Rows, each with the tier of its hidden value
[  33  105 -213  183 -102   53  209  116   79   93 -129   85  192  244
   -7  -74 -264  -73   13  -46  -62 -537  -39  188  217 -137  -95   -3
  112  -60 -124  120   98  -27  129 -271  195   86 -125  161  -52  -55
 -128 -146   64  -56]
G
[-109  -29   10   28  -31   52   53  -52   16   44   74   20   55  -23
   -2   24   -7  -22  105   31 -157 -134 -110 -183   15  100  -68  -79
   74  -49  -25   35   66  -11  112  -15  -93   18    3  -50   42   68
   17  -76    4 -109]
K
[-239   46   47   65   80  -14  205 -226  -68   -8   24   65  236   23
  -26   44  -81 -229  126  206 -146 -353 -222 -308   14  243 -297 -271
  124  -73 -171  -90 -129  -79  163  146 -157   69  -32 -108   37    5
  -24 -140 -166 -109]
F
[ 160 -173  -38   -3   96   14  -28  -63   -3  -53  103  -48 -115  -96
   82   33  -85   13   53 -113  -78 -108   76   36   72    9   -5    0
   24   24  -66  166  219 -244  -20 -203  134  -50 -230  -93  103  -55
  -23   -7   21 -253]
R
[-157  296  -92  -93  -59  -16  147  105  110  369  112  254  433 -142
   43  203   14  -68  -85 -213  -45 -312   81 -325   66   82 -121   16
  112 -281   24  348  188  147   10  318 -103   89  137 -108  -77  271
   44   -8   58 -167]
L
[-101  -20 -141   68 -240   71   -4  143  -86  -78  -64  104  108  -47
    8 -148    9  -61  -64   30   82 -138   80   75   57  -86 -132  105
    6  -67   56  131  100   18   88 -166  109   20  -78   60   49  -22
  -22  -18  -50 -130]
B
[ -53  -58   22  115 -221   45   74  -40 -118  -47  -94   -7  128   82
 -117 -110  -71 -135   24  150   37 -272 -155  -11   33  112 -142  -37
  -42   23 -142  -12   -8   -2  110 -108    0  -67  -69   -3  -68  -84
   -6   11 -122  -97]
F
[ -10   32  -55   76  -72   44  -54  129   -1  -36  -31  -37  113  -71
   53  -58   -3   51   55  -53  -88    1   21  156  -14   -8  -51  273
   -8  -58   97  124   77 -117 -130  -97   67  -13   44  -14   50  -36
   52   16  -54  -27]
B
[-102  443 -106  -59  356   37  145  167  218  237   61  125  437 -203
  129  253   38  -32  -48 -201 -162 -291  121 -168   17  -38 -122  295
  179 -237   89  450  146 -122 -307  321  -73  242  141 -137  177  287
  142  -58    8  -34]
R
[  86 -149   21  -65   12   94  -13  -36  -11  -57   83   -4  -79  -56
   32   -7  -84  -27   80  -22  -82  -55  -63  -94   46   13  -21  -45
   13   30  -10  103  114  -81   76  -65  -29  -42  -61 -101   79   23
    8   17  -64 -222]
B
[ 154  194   -7   23 -135  163  109  320  147  187 -162 -103  193  155
  -69   71 -209   63   38  -73  -59 -303 -179  117   74  -33  161  202
  -34  -40   40  232  105  105  -75   -8  -15   14  164 -105  -20   74
   27  108  -24  -27]
G
[-184  211 -188   92 -159    4  248  120   84  285   20  125  327  102
  -56  133 -133 -118  -12  -59    6 -533    0 -142  165   42 -132 -119
  141 -178 -129  208  180  116  131    4    3   94  -58   -2 -119  134
  -82  -92   72 -109]
F
[-136   34  -96   75  -95  -43  -11   87   94  -38 -119   40  175  -34
    6 -110   13 -117  -10  105   17 -282  -48   -4   56   72  -40   52
   95 -143    9  -10   68  -19  -28  -34   67  118  -36  -25   77 -136
   32 -121  -56  -37]
F
[   6  -29   23  106 -175  -38   17  -55 -214   52  -59   41  212    6
  -65 -102   73   47   52    7  -25   -4  -64   88  -49  109 -113  107
 -141   50 -107   23   18  -36   77  -11   16 -165  -52   75  -21  -70
  -22   73  -84  -66]
D
[  17   72 -115   35   87  163  159   85   21  -98  -89  101  109   45
  -22  -82 -131 -207 -110   94   60 -456  -31  -26  135 -199 -176   47
   96   15  -90  265   72  -72   42 -111   50  157 -143   31  142   85
   31  -66  -99 -182]
N
[ -64  136  -45   51  111   70  137  -17   96   76  -17   74  218   93
  -63  -14  -29  -92   97   31 -140 -282 -130  -67   64  -18 -116   74
  102  -12  -91   65   21   -9  -16   56  -94   87   73   79   24   77
   52 -104  -64   67]
N
[-213    9 -132   32 -199 -100   11   24   15  288  104  197  206 -107
  -19    8  214   56  -43  -71   25 -129   21 -300   54   72   18 -105
   45 -117  -89  156  302  163  247   86  -72   26 -145   89   40  157
  -11 -106  212 -206]
N
[ -52   99  -19  -69  161   65   93   -9   14   52   25   83  169  -79
  -10   89   93  -34   62   -9  -70 -152   25 -168   19   22  -63    6
   55  -11  -37  141   97  -19    8  136  -79   69  -29  -57  200  117
    5  -41  -40  -45]
D
[  25  119  -55  -61  -16  135  145  165   80  111  -75  -47  110   38
  -74  207  -19   19   80  -48   30 -336   90  -75  115   39  131  -86
   32    0  -50  168  217   85   42  -41   41   52 -110 -149  183   80
 -129   -1   88  -15]
F
[ 247 -285   18   63 -389   62 -180   39  137  -95 -155   23 -158  169
    1 -356 -186   51   76  -51 -142 -102 -184  260  117  -29  195   89
  -22  -30   89 -192   55   82  124 -391  200 -106  121  144 -171 -318
    0  -68   55  -19]
D
[-106   56 -103   12   46   33   47   71   34    9   12   17  103  -60
   60   71   39   45  131  -43 -126  -97   97   -1   34   38  -24   11
   93  -87   70   44  108  -61   12  -52   56   70  -41  -52  190   -6
  -82  -98   16    4]
R
[-228  253  -99   -1  372   85  250   89   85  145  160 -103  161 -116
   91  419  -10   31  170  -27 -211 -253   65 -278   20   85  -85 -114
  204  -96   -9  290  165 -176  -36  127 -128  207 -134 -269  352  293
  -65 -110   50 -119]
N
[-162  141  -76  129 -103  -73   50  172  101  179   -9 -107  238  -14
   36  103  -73   44  106  -11 -136 -182 -121    5   -6  186    7   88
   76 -196   44   76   97  -48  -79   43  -25   51   60 -144   -8  -21
   22  -35  -18  -62]
G
[ -36 -217 -258  352 -264  -57  -98  268  -73 -255 -184 -226 -110  149
   39 -345 -174   46   87  195   15  -52 -122  589   49 -107  -17  232
   -1    3   54 -115   58 -234    1 -533  289    0 -232  128   78 -398
  -61  -66 -169  -92]
N
[-203 -325 -217  321 -296 -198 -166   20  -39   39  258 -188 -164  -47
  -16 -142   14   51   98   18  -21   82  -59  172   13  100  -83  123
   50  -51 -106   18  334 -225  -17 -413   70 -127 -279  102 -218 -141
   86  -52   20 -233]
N
[ 206 -144   25    1 -185  -30  -40   58  -44    6  -81 -119   -5   59
   10  -13 -159   90  163  -75  -77  -36  -56  235   30  163  128    2
  -95  -12   16  -81   74  -55   17 -132  149 -177  -20 -141  -21 -269
 -117  104 -102  -91]
R
[ -43 -100  -33    9 -279 -118   39  -82  -44  340  224  120  146  -15
  -41   54  -63   -2   39 -154  -53 -107 -117 -220   54  193  -66 -148
  -14 -115 -143  119  226  105  206   87 -110 -173  -14  -26 -290   84
    3   62   22 -306]
R
[-115   87  -69   13   42  -63   16   67   84   89  -27   34  184  -91
   99   61   64   71  105  -37 -157 -106   12  -62    8  123   42   -3
   93 -155   72   15   95  -38   19   76   28   92  -11  -86  200  -45
  -48 -120   47  -38]
K
[-321 -140 -214  336 -376  -86 -252  230   65 -115   -1 -158  -47  -41
   37 -283  135  149  150   78 -140  204  -14  365  -62   35    4  381
   82 -164  227 -175  126  -99 -127 -430  141   14   52  178  -54 -244
   89 -153   22  148]
D
[  71  -16  -37   90   33  297  156   90  -44 -362 -305  -64  -12  254
 -139 -217 -183 -207   77  306   42 -409 -155  221  121 -194 -118   45
   23  188  -74  -61 -135  -54   60 -300   88  111  -77   72  221 -134
  -65  -70 -246  103]
F
[ -52  -96 -135  194 -487  -46    0   31 -192  -34 -169  232  226  111
  -53 -396  -68 -116 -122   69  105 -218  -77  208   76  -56 -225   90
  -74  -73  -62  -31  -21   88  237 -217  176  -97  -46  270 -204 -202
  -37  -22 -107 -139]
R
[-214   83  -72   74  -16  -43   66  -59  -46   78   87   91  246  -67
    7   25   74  -41  110  -19 -131  -83   23  -75  -14  122 -212   47
   74 -111  -20   24   36  -60   -2   60  -45    4   33   22  -12   28
    3  -76  -66   11]
L
[  21  186  -24  -69    6  178  124  232  166  132   10  -63  147   76
  -19  162 -198    0  154  -85 -165 -190 -108    1   53    8   32  118
   80 -104  130  156   53   72 -105   82 -107   51  267 -178  -14  123
   21   64 -130   27]
L
[ -82 -306   19  140 -147   52 -191   32 -143 -309   25 -253 -253 -123
   95 -133   15  127  200  139 -152  276  -64  167 -103  111   -4   88
  -38   37  155 -120   25 -255   20 -352   78  -87 -117 -113  198 -194
   -9  -15  -87 -134]
B
[-151  115  110   25   37   30  194  -74 -198   78  -98 -137  255   75
 -126  229  130  112  345  138 -136  -33  -96 -107  -86  339   -1 -206
  -93  107 -126 -185  -74   28  148  173 -140  -98  -44 -159  263  -21
 -219   15  -83  165]
F
[ -33 -303 -212  316 -107  -23 -149   57 -133 -400  -94 -163 -176  112
   44 -416  -79   21  191  189  -79  135  -65  585   19 -141 -149  273
    5  108   36 -226  -21 -337  -36 -547  254  -48 -201  244   95 -403
  -39 -117 -221   39]
B
[-124   37  -65  103  -93  -78    7   47    5   19 -107   -3  208   -6
  -14  -61   63  -13   80   77  -34 -158  -50   46    8  136  -21   46
   24  -82  -29  -62   51  -31    3   -5   49   26  -51   -4   91 -146
  -28  -82  -44   16]
G
[ 168 -122  270  -97   -7  173  -69 -174  -51 -218  -81   27  -12 -100
   61 -120  -86  -75   48   47 -198  -40 -179 -133  -55  116  -70   41
  -60   24   69   -4 -153 -106   17    4  -40  -70  157 -152   74  -58
  100   31 -118 -138]
B
[ 200  -54  204  -83 -128   85   72  -98 -280  -19 -164   35  154  -26
  -84   -1   27    9    0   42   51 -104  -76  -83  -45  163  -10  -90
 -236  139 -135   79  -29   30  183   95   -2 -197  -99 -134  140  -41
  -87  181 -102 -197]
K
[ -94   57  -20    5 -155   81   68   75 -128   15  -40   42  179  -39
  -11   33   30   19   74    2  -32  -63   38  -28   -8   74  -93    9
  -38  -37   42   75   30   40  101    6   -1  -45    7  -63   91   34
  -82   36  -58  -56]
B
[-229 -491   69  213 -324  -64 -215 -221 -382 -298  111 -125 -253 -184
   91 -248  142  120  164  226 -135  389 -131  -44 -161  240 -151 -150
 -107   67   20 -234  -15 -235  334 -345   18 -202 -275   -9  144 -193
  -52  -61  -26 -321]
B
[ -23   66 -107  -26  -22   -8   48  130  -19  -17  -64   89  194 -108
   61  -14  -52 -111  -78    1   68 -241   65   14   50    3 -104   61
   40 -136   37  184   90  -59  -28   50   92   72  -74 -121  122  -52
   -7   18 -146 -203]
R
[ -29 -102   43   93 -154   34  -19 -126  -95   14   19   55   68    1
  -82 -121  102   11   60   16  -81  -51  -75  -54   -7   69  -84   55
  -51   63 -112   10   77   -9  104 -118  -27 -108  -43  125  -45    3
   40  -30   39  -40]
K
[ 266 -314    6   60  -33 -125 -198    2  -24  -98  -16 -220 -217 -142
  164  -25  -59  200   92 -116  -93   69   55  238    8  147  231   34
  -79   12    2   31  250 -329  -43 -315  290 -137 -330 -177  196 -317
  -78   20   99 -300]
K
[-205   72 -382  306 -128 -315   90   80  -12  354  149   91  314  -41
   88   35   -9   42  -67 -187   31 -307  141  105  130   30 -169   58
  107 -202 -219  288  391 -191   45 -147  196   19 -398  162 -116   -8
  -70 -138  187 -292]
G
[  15   81 -144   15   68 -136    2  143  -25  208  124  -47  202 -197
  114  195   19  112   21 -217   -5  -14  161   62    2   85  -11  164
  -16 -113  -13  330  299 -201 -157   88   77  -45 -177 -165   99   40
  -16   93   -4 -252]
B
[ -78  326  -98  -29  -24   54  386  129 -113  279 -120   99  456  143
 -109  274  -82  -54   68  -12   61 -474   32 -116  106   98  -99 -219
   -7  -34 -173  182   59  163  201  227  -35   21  -97 -117  121  136
 -246   50  -67  -50]
G
[ 124 -164   33   70 -129   21  -47  -32  -82  -64  -14  -51   -1   55
  -11 -155 -138    1  110   12 -106    2 -181  158    0   53  -57  107
  -73   40  -25  -28    1 -111   20 -128   25 -142   26    3  -77 -146
   27   65 -170 -126]
L
[-118  -26   82  157   84   49   -3   -5  -15 -128    3 -228   10  -80
   77   20  -77   14  148  157 -240  -49 -233  -35  -98  170  -88   90
   49  -37   40   27  -56 -279  -88  -83  -75   48   -9 -192  165  -25
   98  -53 -105 -133]
G
[ -46 -209   51  174  -61   36 -287  166  153 -350 -116 -429 -254  -11
   78 -180  -23  176  366  174 -332  293 -200  421 -133  169  202  338
   48  -45  320 -366  -79 -253 -298 -355   89    3  197 -137  168 -412
   93  -79 -164  247]
K
[ 286  -75  139 -156  -59 -181   -5 -252 -153  168 -110  225  294  -44
   47  -30   37   66   72 -184  -59  -44  -14  -61   22  261   61 -167
 -184    6 -160  -83   22   26  198  274   91 -238  -64  -40   38 -224
 -164   67  -12 -162]
B

Part 2:
[ -51   18  -44   23    3  -10  -95   -6  -42  -29  -41   19  -68 -127
  -41  -36  -42   20   16    5   12   -6   37  -29  -47  -72   70  -13
  -20 -114  -34 -116   26   17  -36  -52  -19    6  -11   52   16   59
  -48 -115  -38    3]
qh
[  34   51 -142   16  123    5 -156   87  137  238  -79   98 -134 -233
   -1  -45   35  214 -274  -22 -107  -76   80 -102   45   90   43   91
  177  175 -261  -68  169 -221 -138 -182    3  -90   19 -257 -193  211
  147 -232  -76    0]
Fc
[ -17  -19  -26   22   11   24    2  -22  -83   41 -109   49  -80  -37
  -10  -67  -54   52   14  -16  -78   -9  -35   23  -85 -184   60  -39
  -59 -107  -26  -88 -137  -47   90  -36  -82   17   13  -73   30    1
    6  -76   88   36]
qh
[ -77  -61  -37  114  -40   41   35   38  -61  -48 -105   63  -39   26
   63  -47   55   13  -22   17  -84  141  -83   49  -33 -144   62  -75
   15  -36   44    4   -5  -35   51  -41   -9   11   17  -39   47  -34
    4  -40   27    1]
hs
[ -13  -33   -1  178   65   44    1  106  -24  -60  128  -69   69   -3
  145   23    6   30  -59  -34   57  134    1   54   83 -112  125  -42
  -34  -53   45  -38 -103   29   78  -18  -69  133  -87  -96   94   86
  -91    9   22  134]
cz
[ -29   17   11   81   54  -60   -2  -46  -43   60 -187   93 -118  -25
  -65 -140 -179   44    2  -17  -49   22  -22   59   21 -124   -6   45
   -2   90   17    1  -28 -109  -92   28   76   61  -13 -160  -16   39
  136   17   89 -108]
ll
[ -63    8  -78  141   58  -80  -19   46  -71 -146  122 -104  -45 -110
   69  -23  -17  -52   43  -10  -34  196    8   -6   76  -47  161   21
  -34  -92  -13  -12   -3   -6  -29 -108 -139   66  -53   47   18 -113
 -157   29   25  143]
Fc
[ -41   76   55  109  111  123  110   13  -86   18 -170   40 -120   41
   17   -6   -6   21  -76  -63   20  108 -122  128  -64 -200  -19  -56
  -89  -27   29   45  -88  -25    5   25   -6   48  -19 -169   42  106
   90  -16   31   11]
cz
[ -40  -44  -48  131  -51  -31  -54  125    9    9  -44   45  -62  -58
   57  -66   19   64   53   48  127   38  -21   18   61  -57   92   72
   84   35  126  -27   67   -9  -37   43   44    7 -102  -65   86   48
   -3  -94 -126  -56]
ll
[ -34   84   22  122    8   42   37   13  -40 -109   97  -91   -8   22
   53   59  -26   -7   14   -3  160  104  -45   84   38  -90   43  -30
  -88  -53   74  -60  -87  129    4   29  -15   81  -87  -56  155   99
  -79  -36  -15  174]
tg
[ -44  -20  -20  111  -77    4  118   18 -117  -78  -24  -31  -75   79
   79  -32    8  -13  138   33   31  122 -146  101  -19 -202   80  -19
  -76  -86  135  -14 -182   39  131   34 -111   31  -59  -58  174 -124
  -74   -9   64  141]
hs
[   8  -79  124  120  215  194  122  -44  -84  262 -277   -3   34   83
   95  -53 -186  176 -277  -68 -169  -52  -26   90 -114 -455   54 -227
 -108 -242   77  -98 -427  -45  264  125   39  343  -94 -303 -145   87
  158  -98   31 -310]
Fc
[ -91 -186  -20  111  -95   42  -18   29 -118  -11 -129   54   87   42
   79 -108  -38   13   62   36  -97   41    7    8 -115 -284  156 -166
  -18 -265  151 -103 -146   46  200   56  -14  141  -23  117   74 -104
  -86  -44   -2 -187]
qh
[ -73 -223  -88   39 -143  -78 -215  276   34 -327  337   90  -40 -244
  167   58  239   -1   15   61  266  121   59  -16  243  196   80   96
  289  182   90 -156  525  -40 -229 -107   35  -84   42  245   45  269
 -194 -127 -330  225]
cz
[  17  -12   21  117   46  -48  -40  -60   10  106    6  -34   89   25
   23  -93 -281   95  -62   -7  -11  -54   93   30   80 -142   61  -32
  -23   12   30 -127 -212    6   32   81   71  241  -92 -164   29   93
   40   11   97  -67]
cz
[ -90  -75  -48   34   81  100  -31  130 -163  -55 -136  184 -111  -90
   97  -76  149 -124   29 -114 -150  132 -119   47 -109 -164   35  -65
  -50  -93 -173   98   47 -224   64 -149 -288   -4  127  184   87   59
  -81  154  152   92]
ll
[  13   -5  -23   -6   85  -50 -164   34   44   47   -7   30  -80 -198
    4  -36  -84   65  -64   -1    7 -109   11  -50  111  -41   30   78
    5   -1 -116 -135  -50 -125   -6  -86  -61   95  -79  -71   13  184
    7  -93   25   37]
tg
[   0  162   71   96  149   75   66  -68  -41   17   57  -67  -26   26
   -2   36 -190   45 -144  -92  131   50   51  129   19  -83  -48  -60
  -72   69  -22  -68  -56   73 -144   74   70  158  -15 -157   -5  252
   51    9   -2  105]
cz
[  21   96  -50  170   62   15  156   60  -75  -28  174 -106  -51   80
  130   11  -25   28    3  -73   78  193  -53  141   66  -65   81   34
  -39  116    3   40 -113    1  -16  -11 -156   30  -26 -207  113    1
  -62   80   97  356]
tg
[ -31   50  -43  140  255    4 -120   74   39  -63  107  -68   -2 -210
   72   35    2    7 -251  -91 -123  172   72  -52  135   24  109  -10
  -12  -18 -219   -3   69 -120  -92 -224  -87  119  -32  -84 -126  143
  -44    6   51  106]
qm
[ -22 -121  -59  117  -86  -11   53  114  -21   62  -69   98  -83   41
  106 -100   10  124  -10   38   48   53  -53   86   57 -100   56   38
  168  162  152  -27   62  -89  -29   69   64    1  -17 -160   21   21
   75  -83 -105  -30]
tg
[ -21   60  -74  121  125  -51   63  120  -97 -142  224 -128 -160 -126
  136   30   40  -42   28  -65  101  211  -45   76  130   -2  114  104
   -1   42  -26   22   53  -60 -113  -91 -230   33  -46  -16   15  -20
 -161   53  -48  326]
hs
[   9  143 -107   -6 -176  -86   86 -172  -13   72 -117  131 -168  104
 -186 -126 -144  132   65   31  -38   17   -7   85  -87   44  -78   69
   72  324  -49  -50   94  -19 -207  -16  148 -264  170 -282   39   -6
  201 -110  158  206]
qh
[  -4  -26 -112   38 -125  -71   -8   51    0   23    5   86 -146  -51
  -21  -83    1  151   33   46   93   16   33   33   17   39   51  104
  182  205   73 -101  204  -33 -171   -1   96 -172   50 -149  -21   41
   65 -190 -131   98]
qh
[   1  148   -8  142   99   63  126  -16    5   32   -7  -61 -123   12
  -15   43  -27  156 -187  -30   71  152    4   99    1  -35   19   -4
   28  125   38  -21   60   58 -162   -1  137  -55  -11 -352 -114  104
  131 -178 -102  106]
Dg
[ -36  -13  -86  -11  -87  -53 -146  -44   12   89  -60   59   -8  -93
  -31  -93 -125   54   28   54  -32 -128   68  -67  -28  -53   45  -16
   41  -47  -71 -160  -28  -14    0  -13   -2   60  -11   74   51   58
  -27 -106    0  -61]
Fc
[ -60  346   50   35  193  183 -142  -52  -18  -88  154 -216   66 -151
  -12  212  -39 -145  -63  -88  227  -28   43  -31  -88  -53   10 -137
 -328 -384 -232 -119 -183  272   25  -59 -193  207 -147  235  234  327
 -255  -26   -9  216]
qm
[ -49   22 -109   21  -28  -90 -208   90   67  -49   90   53  -83 -220
    0  -29    0   20  -15   29  124  -22   82  -65  125  149   34  112
  150  132  -92  -99  287  -59 -234  -87   24  -28  -15  105   20  194
  -55  -97 -153   62]
tg
[ -26  -12  -92  126   67  -67  -46   69  -26  -53   93  -38  -22  -92
   94  -51  -15  -16  -11  -31  -95  141   -6  -10  104  -33  131   39
   -4    7 -101    5  -41 -110   10 -140 -168   65  -31  -38   42  -44
  -94   62  123  171]
qm
[ -29 -106   76  166  197   94 -110   81  -32   58   19  -60  180  -77
  156  -17 -138   29 -169  -70  -24   -2  109   -9   40 -253  147 -160
  -84 -270   16 -112 -227   12  166   45  -44  394 -146   25  -11  177
  -92   33  -13 -199]
ll
[ -20 -221  -90  -30 -144  -60 -116   90   22   69  -69  194 -103 -124
   35 -120    6  183  -50   81    4 -104   55  -22   44  -25   36   39
  279  156   76 -192  231 -142  -93    5  132  -56   68  -36 -111  124
   83 -235 -204 -114]
Dg
[ -24   94  -47  171   76  -22  138  -41  -66  -41   41  -81  -67   50
   26  -29  -80   38  -60  -45  -74  236  -15   93   23  -73   79  -14
  -33   77   -7   40  -50   -2  -77  -54  -23   12   16 -223  -37  -88
   21   24  105  179]
Fc
[  25  410  102   63  200  170    3 -174   26   51  184 -147   78   28
  -90  161 -258   37 -231 -144  276  -26  179  112  -59   35 -130 -131
 -183   52 -187 -131  -48  272 -245   83  123  162    2 -128   61  507
   23  -18    6  237]
ll
[ -56  -92  -69  -13 -110  -27  -79   91  -50  -66   11   67 -125 -127
   60  -30   67   19   92   63  107  -31  -46    1   19  -58   49   37
   90  -30   59 -130  103  -31  -17  -10  -63  -17  -13  131   75   60
  -94 -134 -155   53]
Fc
[  -3  -47   16   49  -84  -59  -28  -76   11  143 -182  144  -29   54
  -69 -161 -240  139   -4   44   11 -108   38   59   13 -121  -38    9
   83  161   98 -110  -38  -45  -66  132  218   74   -2 -193   17  117
  187  -71   34 -177]
ll
[ -26   24  -35  103  142   18  -72   99  -12 -104  107  -62  -41 -156
   97   50   72  -22  -84  -49  -24  134  -38  -13   96  -45  106   12
  -64  -84 -122  -21  -35  -69   34 -172 -176   68  -63  -35   40   90
 -109  -10   59  204]
qm
[ -27  -66  -41  145   75   50  -34  152  -23  -31   61  -76    1  -98
  170   30  104   33  -51    2    0  101  -56  -14   57 -150  174  -24
  -34 -183   20  -45 -133  -19  169  -77 -167  113 -135  -47   62    0
 -130  -81  -41   74]
hs
[ -43   74   20  100   86  108  137    4 -111  -36 -149    2 -167   11
  -13   13   57   44  -47  -44  -11  161 -124  105 -112 -198   39  -50
  -98  -96   52   21  -67   13   20  -31  -25  -60    1 -194   -7   -5
   60 -110    6   74]
qh
[  15  -22  -68  123   25 -135   25   -4  -21  -65  202  -77  -21  -30
   76  -58 -146   61  -24  -10  -27  133   58   50  174    2   98   63
   64  165   -3  -72  -16  -61  -92  -54  -35   81   -5 -160  -29  -29
  -39   35   85  225]
hs
[ -12   85   23  120   80  -86   26 -111  -24 -120  130 -141  -13  -32
  -32    8 -205   34  -51   -3   13  129   55   48  110  -55   60   -6
  -78    4   28 -107  -93   83  -89  -25   67  123  -57 -166  -33   14
  -16  -33   73  141]
Fc
[  26  142   12   90   -3  111  165  -96  -49  129  -58  -20  -42  153
  -36   -3 -127  166  -93  -37   78   24   16  139 -130 -146  -12  -85
  -40   66   61  -87 -127  128  -33  107  115  -21   30 -318   17  109
  128 -141    8  108]
qh
[ -44  -90   18   59   -2    8  -70   56  -49  -24  -47   95  -24  -58
   45  -64  -54   18    3   -7   50    0    4   42   24 -122   26  -25
   30   -8   49  -81   27  -48  -13   32   22  101   -8   31   51  149
   -6  -14  -28  -55]
ll
[ -61  -72  -40  120  -66  -39  -91  113   -9  -44   -7   50  -19  -71
   59  -65    1   21   69   46  124   40   11    7   60  -54   92   37
   77   -3  119  -52   93   12  -44   41   43   46  -81   44   97   64
  -53  -57 -122  -67]
ll
[  15  -14 -127  154  -80 -141  -83   70   12  -18  277  -70  110  -13
  111  -84 -128   22  117    6   81   60  125   -4  145   54  161   80
   59  115  -16  -71  -34   20  -30  -12 -107   80  -56   -4  173   -6
 -164   95   95  239]
ll
[-104  -64  -62  122 -157  -25   19   16  -73  -11 -102   59    0   81
   50 -117  -67  -10  109   63   36   65  -21   58  -34 -127   63  -55
   74   -8  160  -27   26   48  -23  109   64   74  -21  101  120  -78
  -35   -1  -74 -123]
qm
[ -12  324  -80  -35 -111 -119   26 -153   -7 -100  154  -56 -220  -33
 -165   25 -151   -9  144   27  276   14    7   87   38  193 -118  155
    0  283  -71  -88  184  132 -374    9   56 -174   51  -44  141  130
   -5  -73  -24  399]
hs
[ -47   51   85  102  -90   55   85 -134  -71  -16  -59 -100   57  139
  -19    9 -197   46   62   72  145  -21  -21   94  -78 -262   27 -144
 -140 -206  237 -169 -284  271  119  202  139  192 -131  -62  152   14
  -22 -125  -45  -81]
Fc
